Below are the code and all the weights of a small trained network. Each question names an input and a class and asks about switching units off, where a switched-off unit gives its printed mean instead of its output.

import numpy as np


def w(rows, s, z=0):
    codes = np.array(rows[::2]) - 128.0
    scale = np.full(codes.shape[1], s)
    scale[-1] = z or s
    return codes * scale


def f(y):
    return y / 2 * (1 + np.tanh(0.7978845608 * (y + 0.044715 * y**3)))


def log_softmax(a):
    a = a - a.max(-1, keepdims=True)
    return a - np.log(np.exp(a).sum(-1, keepdims=True))


def net(x, mask):
    res = np.array(x, float).reshape(1, 6) / 4 @ E
    y = f(res @ A[0][:, :-1].T + A[0][:, -1])
    res = res + np.where(mask, y, B[0][:, -1]) @ B[0][:, :-1]
    return log_softmax(res[-1] @ U[:, :-1].T + U[:, -1])


A, B = {}, {}
E = w([
[92,147,103,103,121,127,158,118,98],'x0',
[208,111,126,138,100,120,86,105,149],'x1',
[69,91,165,231,36,82,179,74,146],'x2',
[111,132,94,78,110,121,159,92,101],'x3',
[117,1,127,138,132,85,103,228,38],'x4',
[53,114,16,84,75,104,97,215,215],'x5',
],0.0089)
A[0] = w([
[182,102,116,39,191,188,109,135,94,128],'n0',
[105,131,116,125,145,141,100,75,142,29],'n1',
[164,191,157,95,110,168,165,129,176,116],'n2',
[142,203,109,131,126,147,100,90,198,136],'n3',
[139,91,107,162,134,114,111,177,57,163],'n4',
[107,135,135,68,72,128,205,131,107,69],'n5',
[107,116,27,111,92,177,124,221,191,125],'n6',
[161,2,127,126,127,25,135,197,27,153],'n7',
[143,125,181,118,137,163,112,82,84,84],'n8',
[141,128,116,169,68,99,159,153,80,151],'n9',
[148,151,119,84,215,197,96,134,132,74],'n10',
[185,136,195,148,186,168,185,84,48,112],'n11',
[92,121,148,214,70,74,178,70,124,81],'n12',
[121,170,122,153,162,155,162,63,218,151],'n13',
[163,144,174,191,206,167,156,92,38,114],'n14',
[163,147,177,125,110,122,194,121,86,92],'n15',
[140,116,164,45,188,94,161,139,168,65],'n16',
[168,209,128,61,125,209,83,196,69,99],'n17',
[74,105,167,180,44,88,162,72,165,74],'n18',
[96,170,155,109,114,106,103,127,88,4],'n19',
[154,161,71,113,169,205,90,146,95,81],'n20',
[140,183,121,112,100,117,167,135,96,101],'n21',
[139,135,63,121,222,122,93,126,98,112],'n22',
[82,180,135,133,145,176,87,68,166,102],'n23',
[190,138,148,145,144,157,157,99,29,87],'n24',
[89,136,97,79,69,91,81,168,213,80],'n25',
[129,230,121,150,123,172,157,52,240,168],'n26',
],0.0082,0.0022)
B[0] = w([
[67,36,157,142,83,175,75,134,148,191],'n0',
[151,101,128,123,147,118,148,135,130,131],'n1',
[183,81,139,128,138,144,187,112,71,168],'n2',
[158,132,121,114,137,127,153,180,63,183],'n3',
[161,127,144,76,166,151,203,179,70,186],'n4',
[145,120,128,161,112,132,116,162,149,146],'n5',
[91,199,58,81,174,71,114,128,167,209],'n6',
[197,110,124,74,211,182,197,203,35,253],'n7',
[98,199,61,119,148,91,101,103,189,162],'n8',
[141,100,151,136,151,208,115,119,142,157],'n9',
[51,85,177,166,89,157,122,99,163,177],'n10',
[89,226,45,126,166,37,72,125,153,209],'n11',
[90,87,176,188,3,180,82,27,158,189],'n12',
[211,99,130,73,153,169,196,129,46,186],'n13',
[171,204,99,112,108,49,80,119,164,205],'n14',
[118,145,131,115,152,100,130,88,159,157],'n15',
[101,96,163,139,127,117,102,106,139,142],'n16',
[55,43,223,167,80,167,89,86,174,187],'n17',
[61,54,184,183,94,151,100,92,168,189],'n18',
[126,137,128,154,160,137,112,148,138,124],'n19',
[127,56,159,177,99,163,120,54,191,167],'n20',
[137,105,117,112,137,132,160,145,115,138],'n21',
[107,85,220,135,84,185,119,88,133,162],'n22',
[196,124,105,117,152,139,157,159,73,167],'n23',
[122,206,84,83,176,98,85,129,183,185],'n24',
[99,216,67,92,128,27,102,125,163,193],'n25',
[173,158,108,121,176,182,206,179,48,224],'n26',
],0.0064,0.013)
U = w([
[164,111,128,121,177,149,175,157,28,249],'0',
[110,161,84,124,153,5,114,125,187,81],'1',
[92,68,186,156,93,159,122,96,171,44],'2',
],0.018,0.0015)

Each question gives the input, the list of numbers given to net, and the class t.
The units are the neurons (one row each of A and B). Each row of codes is followed by its name. A weight is (code - 128) times the scale printed after its matrix; where a second scale follows, it is the last column's (A, B and U).
mask holds one flag per neuron, in row order. A switched-off neuron (its flag False) gives its mean, the last column of its row in B, instead of its output. The means were averaged over made-up inputs and are rounded, as every weight is.
A unit's drop is (log p(t) with every unit on - log p(t) with that unit switched off) / (log p(t) with every unit on - log p(t) with every unit switched off).
The circuit of an input: a set's keep is (log p(t) with only the set's units on - log p(t) with every unit switched off) / (log p(t) with every unit on - log p(t) with every unit switched off). Starting from the 12 units with the biggest drops (on a tie, the unit counted first), units are removed one at a time, each time the one whose removal leaves the highest keep (on an exact tie, the one counted first), for as long as the keep stays at least 0.8.
circuit, biggest first: the units of the circuit, biggest drop first
unit that matters most: the unit with the biggest drop
top k neurons: the k neurons with the biggest drops, biggest first
drop when u is switched off: that unit's drop, to one decimal
input [-3,-8,-6,8,6,7], class 1: circuit, biggest first : n6
input [-4,4,5,8,-6,-7], class 1: top 2 neurons : n11, n7
input [-5,7,0,0,-2,2], class 0: top 2 neurons : n11, n14
input [1,-6,-2,5,-7,7], class 0: top 2 neurons : n26, n13
input [-5,-2,0,2,-4,-6], class 1: top 2 neurons : n11, n7
input [4,-7,-7,-1,5,7], class 1: top 2 neurons : n6, n25
input [-7,4,-7,0,-4,-8], class 1: top 3 neurons : n11, n14, n24
input [6,-8,8,8,4,-6], class 2: top 2 neurons : n12, n18
input [0,3,6,0,-7,-4], class 0: top 2 neurons : n26, n13
input [0,2,-4,-3,1,3], class 2: top 2 neurons : n11, n14
input [-6,8,-8,2,6,-3], class 2: drop when n0 is switched off : 0.1
input [-1,7,-2,6,3,4], class 1: drop when n26 is switched off : 1.2
input [-7,4,5,5,-4,-5], class 1: drop when n0 is switched off : 0.3
input [3,0,-5,-3,-2,-4], class 2: unit that matters most : n17
input [-6,3,7,-7,-8,6], class 0: drop when n26 is switched off : 0.6
